Below are the code and all the weights of a small trained network. Each question names an input and a target symbol and asks about switching units off, where a switched-off unit gives its printed mean instead of its output.

import numpy as np


def w(rows, s, z=0):
    codes = np.array(rows[::2]) - 128.0
    scale = np.full(codes.shape[1], s)
    scale[-1] = z or s
    return codes * scale


def f(y):
    return y / 2 * (1 + np.tanh(0.7978845608 * (y + 0.044715 * y**3)))


def softmax(a):
    e = np.exp(a - a.max(-1, keepdims=True))
    return e / e.sum(-1, keepdims=True)


def log_softmax(a):
    a = a - a.max(-1, keepdims=True)
    return a - np.log(np.exp(a).sum(-1, keepdims=True))


def net(x, mask):
    ids = ['ΠΣΦΨΩαβηθμ'.index(c) for c in x.split()]
    T = len(ids)
    res = E[ids] + P[:T]
    u = 0
    for l in range(2):
        r = res
        for j in range(2):
            rows = slice(2 * j, 2 * j + 2)
            q, k, v = (r @ M[l][rows].T for M in (Q, K, V))
            z = softmax(np.where(np.tri(T) > 0, q @ k.T / 2**0.5, -1e9)) @ v
            o = O[l][rows]
            res = res + np.where(mask[u + j], z, o[:, -1]) @ o[:, :-1]
        u += 2
        y = f(res @ A[l][:, :-1].T + A[l][:, -1])
        res = res + np.where(mask[u : u + 12], y, B[l][:, -1]) @ B[l][:, :-1]
        u += 12
    return log_softmax(res[-1] @ U[:, :-1].T + U[:, -1])


Q, K, V, O, A, B = {}, {}, {}, {}, {}, {}
E = w([
[91,108,199,65,167,179,127,91],'Π',
[117,176,204,133,224,155,193,121],'Σ',
[246,91,127,86,43,205,36,157],'Φ',
[141,138,173,142,226,169,88,108],'Ψ',
[186,103,150,208,39,96,130,107],'Ω',
[6,246,53,144,120,115,146,218],'α',
[156,197,144,45,69,99,58,69],'β',
[104,170,71,167,89,226,209,224],'η',
[170,169,104,206,106,128,66,139],'θ',
[115,84,117,176,62,84,135,105],'μ',
],0.018)
P = w([
[128,54,88,163,142,9,87,143],'0',
[138,113,125,164,128,126,129,57],'1',
[135,118,122,167,135,132,129,66],'2',
[136,125,130,164,126,133,129,70],'3',
[138,128,136,162,128,140,130,78],'4',
[134,134,140,162,125,143,128,85],'5',
[141,140,144,168,120,149,128,91],'6',
[137,143,148,162,117,151,120,101],'7',
[144,151,152,169,119,150,124,109],'8',
[140,156,160,176,105,147,122,115],'9',
[146,158,171,176,101,151,119,123],'10',
[142,161,168,179,105,158,108,134],'11',
],0.012)
Q[0] = w([
[106,63,201,242,20,4,1,94],'L0H1',
[156,158,165,9,132,144,72,57],'L0H1',
[130,13,174,132,78,90,112,145],'L0H2',
[125,104,141,99,224,116,137,130],'L0H2',
],0.0095)
K[0] = w([
[134,61,115,116,136,31,9,145],'L0H1',
[176,214,187,63,98,140,140,19],'L0H1',
[97,22,112,126,167,63,105,96],'L0H2',
[99,81,128,137,112,194,170,138],'L0H2',
],0.011)
V[0] = w([
[107,156,60,83,234,127,61,110],'L0H1',
[113,138,254,83,77,127,101,66],'L0H1',
[154,118,99,111,140,150,155,158],'L0H2',
[190,218,174,169,97,114,156,136],'L0H2',
],0.0048)
O[0] = w([
[34,166,69,146,157,125,28,93,168],'L0H1',
[121,143,107,174,202,187,157,94,251],'L0H1',
[112,90,181,79,101,84,103,104,84],'L0H2',
[239,200,69,121,254,124,48,145,196],'L0H2',
],0.0082,0.0026)
A[0] = w([
[183,116,20,49,55,89,147,160,48],'L0N1',
[154,153,145,117,19,138,32,65,102],'L0N2',
[84,159,198,106,207,111,107,214,57],'L0N3',
[84,184,110,149,191,129,172,131,13],'L0N4',
[159,112,135,68,136,2,17,119,142],'L0N5',
[173,132,177,92,207,118,109,144,119],'L0N6',
[188,88,176,77,155,162,30,26,153],'L0N7',
[38,108,161,71,116,142,130,165,255],'L0N8',
[119,140,3,99,66,166,125,167,67],'L0N9',
[178,40,79,28,65,174,105,183,94],'L0N10',
[53,174,28,131,176,77,139,156,23],'L0N11',
[158,216,113,85,83,137,134,155,199],'L0N12',
],0.0085,0.0062)
B[0] = w([
[80,134,207,248,143,128,130,119,133],'L0N1',
[59,119,22,86,187,98,103,74,179],'L0N2',
[102,32,142,171,137,28,159,67,150],'L0N3',
[43,53,108,137,147,78,167,202,141],'L0N4',
[164,243,118,100,80,76,143,152,148],'L0N5',
[56,138,87,151,76,167,153,72,177],'L0N6',
[51,105,252,140,56,75,153,185,250],'L0N7',
[238,92,156,158,63,151,173,24,152],'L0N8',
[37,88,254,230,105,105,104,159,141],'L0N9',
[16,191,230,178,133,16,111,84,146],'L0N10',
[93,140,179,171,185,72,10,154,130],'L0N11',
[55,118,151,102,71,222,75,112,166],'L0N12',
],0.0079,0.012)
Q[1] = w([
[108,127,52,61,85,126,121,157],'L1H1',
[101,137,216,64,161,110,155,169],'L1H1',
[242,90,4,165,74,121,82,87],'L1H2',
[248,127,33,36,99,76,126,199],'L1H2',
],0.011)
K[1] = w([
[158,157,115,79,119,137,80,94],'L1H1',
[67,151,102,149,98,249,145,137],'L1H1',
[147,93,96,194,97,36,168,118],'L1H2',
[92,32,133,128,118,34,170,92],'L1H2',
],0.012)
V[1] = w([
[72,38,126,117,168,173,76,1],'L1H1',
[210,194,178,130,239,96,28,19],'L1H1',
[175,165,29,59,129,175,43,89],'L1H2',
[29,237,136,18,84,126,177,101],'L1H2',
],0.0064)
O[1] = w([
[102,99,223,160,119,1,126,71,159],'L1H1',
[164,126,151,40,225,124,94,72,76],'L1H1',
[90,191,168,170,118,239,90,86,62],'L1H2',
[140,84,51,121,99,197,98,90,255],'L1H2',
],0.01,0.0097)
A[1] = w([
[163,91,79,126,126,150,72,90,134],'L1N1',
[221,96,133,181,251,170,170,132,114],'L1N2',
[181,144,125,56,164,185,142,84,65],'L1N3',
[114,101,115,148,171,106,103,162,5],'L1N4',
[232,166,121,53,141,130,190,124,115],'L1N5',
[107,126,178,146,85,108,63,108,70],'L1N6',
[150,165,62,140,146,63,133,77,128],'L1N7',
[219,83,127,178,193,76,121,118,157],'L1N8',
[140,127,138,188,89,176,145,115,73],'L1N9',
[92,165,42,159,200,86,129,136,113],'L1N10',
[92,147,112,182,111,130,85,162,128],'L1N11',
[163,103,132,113,207,133,139,214,47],'L1N12',
],0.011,0.014)
B[1] = w([
[122,66,130,100,141,91,120,169,221],'L1N1',
[71,192,23,10,145,195,175,150,141],'L1N2',
[124,121,179,220,187,87,182,100,159],'L1N3',
[167,135,138,219,231,121,178,85,129],'L1N4',
[216,167,96,150,133,60,107,151,157],'L1N5',
[141,155,64,109,136,135,174,149,252],'L1N6',
[47,138,164,131,112,156,151,112,189],'L1N7',
[124,152,181,102,165,173,113,166,214],'L1N8',
[112,150,99,89,165,67,105,119,227],'L1N9',
[127,56,86,148,111,110,168,95,171],'L1N10',
[163,99,168,115,143,139,148,81,232],'L1N11',
[171,154,142,77,8,177,144,25,135],'L1N12',
],0.013,0.014)
U = w([
[101,187,151,137,178,95,37,254,207],'Π',
[106,70,115,127,115,137,88,84,145],'Σ',
[150,100,118,90,141,123,163,173,30],'Φ',
[84,189,91,121,122,7,137,143,10],'Ψ',
[105,235,162,221,90,159,173,71,207],'Ω',
[231,75,218,106,97,175,201,75,99],'α',
[128,110,99,225,50,185,175,230,230],'β',
[154,177,107,127,123,135,160,156,139],'η',
[174,135,100,182,189,75,174,128,70],'θ',
[78,133,98,140,177,195,231,202,33],'μ',
],0.007,0.012)

Each question gives the input, a string of symbols that net reads in full, and the target symbol t.
The units are the heads (2 rows each of Q, K, V and O) and the neurons (one row each of A and B). Each row of codes is followed by its name. A weight is (code - 128) times the scale printed after its matrix; where a second scale follows, it is the last column's (O, A, B and U).
mask holds one flag per unit, layer by layer, with each layer's heads first. A switched-off unit (its flag False) gives its mean, the last column of its rows in O or B, instead of its output. The means were averaged over made-up inputs and are rounded, as every weight is.
A unit's drop is (log p(t) with every unit on - log p(t) with that unit switched off) / (log p(t) with every unit on - log p(t) with every unit switched off).
The circuit of an input: a set's keep is (log p(t) with only the set's units on - log p(t) with every unit switched off) / (log p(t) with every unit on - log p(t) with every unit switched off). Starting from the 12 units with the biggest drops (on a tie, the unit counted first), units are removed one at a time, each time the one whose removal leaves the highest keep (on an exact tie, the one counted first), for as long as the keep stays at least 0.8.
units of the circuit, in order: the units of the circuit, biggest drop first
most important unit: the unit with the biggest drop
top k neurons: the k neurons with the biggest drops, biggest first
top k neurons in layer l: the k neurons of layer l with the biggest drops, biggest first
which heads matter: for each layer, one digit per head in row order, 1 if its drop is at least 0.15 and else 0, layers parted by /
input α Π Ω β Ψ μ θ Π β, target Σ: most important unit => L1N1
input β Π Ω α θ Σ Ψ Φ Σ θ Π, target Ω: which heads matter => 00 / 01
input α Π Ψ Π α Π μ θ β Π, target Σ: top 2 neurons => (L0N12 L1N9)
input μ Ψ μ Ψ θ Σ θ, target β: units of the circuit, in order => (L1H1 L0H1)
input Ω η η β Π Ψ Φ θ, target η: which heads matter => 10 / 11
input Ω Φ θ μ, target η: top 2 neurons in layer 1 => (L1N5 L1N2)
input θ β Ω, target θ: which heads matter => 10 / 10
input Π β θ Ψ Ω μ, target Ω: units of the circuit, in order => (L1H2 L0N7 L1N1)
input θ Σ θ, target θ: top 4 neurons => (L0N5 L1N3 L1N5 L0N7)
input Σ Σ β Σ μ, target Π: top 2 neurons in layer 0 => (L0N7 L0N3)
input Ψ Φ α Φ, target Ψ: top 2 neurons => (L0N10 L0N11)
input β Σ Ω, target μ: units of the circuit, in order => (L0N7 L1H1 L0N5 L1N2)
input β θ Σ η η Ψ Ψ Π θ Ψ, target Ω: units of the circuit, in order => (L1H2 L1N1 L0N7)
input Π η Σ Ψ Ψ Σ, target β: units of the circuit, in order => (L1H1)
input Π Ψ η Π, target β: which heads matter => 00 / 11
input Ω μ Π Ψ θ Φ, target Ω: which heads matter => 00 / 01
input Σ Σ α μ μ Ψ α Ω, target Π: top 2 neurons in layer 0 => (L0N7 L0N3)
input η Π β μ β, target Σ: top 3 neurons => (L1N1 L0N7 L0N2)
input Ψ Ψ Π θ Ψ Ω θ θ Ψ Ψ Ψ θ, target Σ: which heads matter => 10 / 10
input μ β Ω Σ Ψ Ψ, target Σ: most important unit => L1H2
input Σ θ θ, target Π: which heads matter => 00 / 11
input Ψ Π Ψ β Π Ψ μ η θ Σ, target Ω: units of the circuit, in order => (L1H2 L0N7 L1N1)
input Φ Ψ θ Π Ψ β Σ Ω θ, target Φ: which heads matter => 00 / 11
